Here is a tiny trained network, its code and every weight. The questions are about switching its units off for an input and a class, where a switched-off unit gives its printed mean instead of its output.

import numpy as np


def w(rows, s, z=0):
    codes = np.array(rows[::2]) - 128.0
    scale = np.full(codes.shape[1], s)
    scale[-1] = z or s
    return codes * scale


def norm(h):
    return h / np.sqrt((h * h).mean(-1, keepdims=True) + 1e-5)


def f(y):
    return np.maximum(y, 0)


def log_softmax(a):
    a = a - a.max(-1, keepdims=True)
    return a - np.log(np.exp(a).sum(-1, keepdims=True))


def net(x, mask):
    res = np.array(x, float).reshape(1, 8) / 4 @ E
    u = 0
    for l in range(4):
        y = f(norm(res) @ A[l][:, :-1].T + A[l][:, -1])
        res = res + np.where(mask[u : u + 3], y, B[l][:, -1]) @ B[l][:, :-1]
        u += 3
    return log_softmax(norm(res)[-1] @ U[:, :-1].T + U[:, -1])


A, B = {}, {}
E = w([
[192,2,168,88,126,101,236,175,68],'x0',
[123,103,137,146,131,139,130,137,167],'x1',
[147,143,136,118,123,121,117,136,121],'x2',
[176,147,143,246,211,221,118,169,101],'x3',
[189,126,153,148,94,134,87,155,129],'x4',
[139,102,118,146,214,10,91,141,92],'x5',
[16,79,237,201,85,79,132,135,77],'x6',
[119,143,121,115,132,121,133,118,118],'x7',
],0.0046)
A[0] = w([
[153,51,204,51,116,255,222,106,62,52],'0.n1',
[184,35,114,143,189,54,85,95,105,56],'0.n2',
[124,66,77,136,61,113,101,111,155,8],'0.n3',
],0.0049,0.0013)
B[0] = w([
[156,164,149,143,132,114,128,92,146,253],'0.n1',
[103,124,111,115,161,147,105,79,133,224],'0.n2',
[151,153,150,94,9,114,140,111,164,154],'0.n3',
],0.013,0.0034)
A[1] = w([
[207,123,97,255,218,206,226,224,71,45],'1.n1',
[30,118,206,144,84,105,154,178,24,2],'1.n2',
[189,32,10,138,57,95,227,46,185,142],'1.n3',
],0.004,0.00086)
B[1] = w([
[62,143,116,66,113,147,152,163,70,253],'1.n1',
[177,155,128,95,172,169,109,198,244,237],'1.n2',
[109,134,124,130,165,97,121,187,112,250],'1.n3',
],0.011,0.0025)
A[2] = w([
[232,15,174,123,168,102,254,144,50,10],'2.n1',
[128,104,20,64,134,127,114,188,107,105],'2.n2',
[102,109,212,177,137,105,127,157,176,80],'2.n3',
],0.0054,0.0011)
B[2] = w([
[59,180,155,242,125,2,62,81,172,251],'2.n1',
[177,115,147,183,47,153,154,194,187,235],'2.n2',
[241,124,90,126,187,197,148,195,129,235],'2.n3',
],0.0083,0.003)
A[3] = w([
[150,88,87,135,190,105,104,78,118,47],'3.n1',
[131,127,146,183,175,196,170,140,3,27],'3.n2',
[154,131,165,144,78,180,202,39,153,254],'3.n3',
],0.0066,0.00067)
B[3] = w([
[162,6,211,109,193,223,94,40,112,211],'3.n1',
[110,45,86,77,18,41,126,185,135,254],'3.n2',
[81,31,147,151,170,185,97,31,2,249],'3.n3',
],0.0077,0.0023)
U = w([
[135,238,136,199,162,139,92,103,189,254],'0',
[108,105,117,29,44,120,157,221,149,127],'1',
[189,48,152,71,172,235,87,52,116,75],'2',
[255,181,120,116,175,188,204,214,237,32],'3',
],0.0065,0.0015)

Each question gives the input, the list of numbers given to net, and the class t.
The units are the neurons (one row each of A and B). Each row of codes is followed by its name. A weight is (code - 128) times the scale printed after its matrix; where a second scale follows, it is the last column's (A, B and U).
mask holds one flag per neuron, layer by layer. A switched-off neuron (its flag False) gives its mean, the last column of its row in B, instead of its output. The means were averaged over made-up inputs and are rounded, as every weight is.
A unit's drop is (log p(t) with every unit on - log p(t) with that unit switched off) / (log p(t) with every unit on - log p(t) with every unit switched off).
The circuit of an input: a set's keep is (log p(t) with only the set's units on - log p(t) with every unit switched off) / (log p(t) with every unit on - log p(t) with every unit switched off). Starting from all 12 units, units are removed one at a time, each time the one whose removal leaves the highest keep (on an exact tie, the one counted first), for as long as the keep stays at least 0.8.
circuit, biggest first: the units of the circuit, biggest drop first
most important unit: the unit with the biggest drop
top k neurons: the k neurons with the biggest drops, biggest first
k most important neurons of layer l: the k neurons of layer l with the biggest drops, biggest first
drop when u is switched off: that unit's drop, to one decimal
input [-2,3,2,-3,3,7,7,-4], class 2: most important unit => 0.n2
input [2,-5,-4,-4,6,2,7,-6], class 3: circuit, biggest first => [1.n2 2.n3]
input [-6,6,-8,1,-2,7,-5,2], class 2: top 2 neurons => [3.n1 2.n1]
input [-4,6,2,6,3,-5,1,-3], class 1: top 2 neurons => [3.n2 1.n1]
input [-3,-5,-3,8,5,-5,8,-3], class 1: top 2 neurons => [3.n2 1.n1]
input [5,3,-8,-3,6,0,-2,-4], class 0: 2 most important neurons of layer 1 => [1.n3 1.n2]
input [-1,-4,7,0,0,-7,-7,-6], class 2: top 3 neurons => [3.n3 1.n2 2.n3]
input [8,6,-7,-7,2,-4,-5,1], class 0: circuit, biggest first => [2.n1 0.n1 1.n2]
input [5,4,2,-3,-6,8,-5,5], class 2: top 3 neurons => [0.n2 3.n1 1.n2]
input [-2,-2,3,2,-7,4,2,-3], class 2: top 2 neurons => [3.n1 2.n1]
input [-2,-1,-2,3,0,-7,-5,-1], class 2: circuit, biggest first => [3.n3 1.n2]
input [-2,-8,-1,-1,-8,5,8,-3], class 3: circuit, biggest first => [1.n2 2.n3 2.n1]
input [-3,-1,8,-4,-1,-8,7,-7], class 2: circuit, biggest first => [3.n3 2.n1]
input [1,-4,8,1,0,-6,2,-7], class 2: circuit, biggest first => [3.n3]
input [-6,-3,3,8,0,-2,8,-3], class 1: circuit, biggest first => [3.n2 2.n1 0.n1]
input [-1,5,7,-1,1,8,-3,2], class 2: circuit, biggest first => [3.n1 0.n2]
input [4,-7,-7,1,-3,-4,3,6], class 0: top 2 neurons => [0.n1 2.n1]
input [-6,3,8,7,1,-1,6,4], class 1: top 2 neurons => [3.n2 2.n1]
input [6,-6,-1,6,-3,-3,8,8], class 3: top 4 neurons => [1.n2 2.n3 2.n1 0.n1]
input [6,1,-4,8,6,1,2,-5], class 1: circuit, biggest first => [1.n1]
input [8,-3,-4,7,-7,4,7,8], class 0: top 2 neurons => [2.n1 0.n1]
input [-7,-1,8,-5,5,6,8,-5], class 3: top 3 neurons => [1.n2 2.n3 2.n1]
input [1,-6,3,2,-1,-7,4,-4], class 2: top 2 neurons => [3.n3 0.n1]
input [6,-4,1,3,-6,0,1,7], class 0: top 2 neurons => [2.n1 0.n1]
input [3,-7,-5,-4,7,8,-6,6], class 2: top 3 neurons => [0.n2 3.n1 1.n2]
input [0,-4,1,-1,-4,-2,3,0], class 3: top 2 neurons => [1.n2 0.n2]
input [6,-7,-7,3,-8,-5,-1,-5], class 0: most important unit => 0.n1
input [-2,-6,5,1,4,4,1,-1], class 2: drop when 2.n1 is switched off => 0.1
input [7,-1,-1,-2,-6,1,-2,-2], class 0: drop when 2.n1 is switched off => 0.5
input [2,0,-4,-1,4,7,8,-4], class 3: drop when 2.n3 is switched off => 0.5
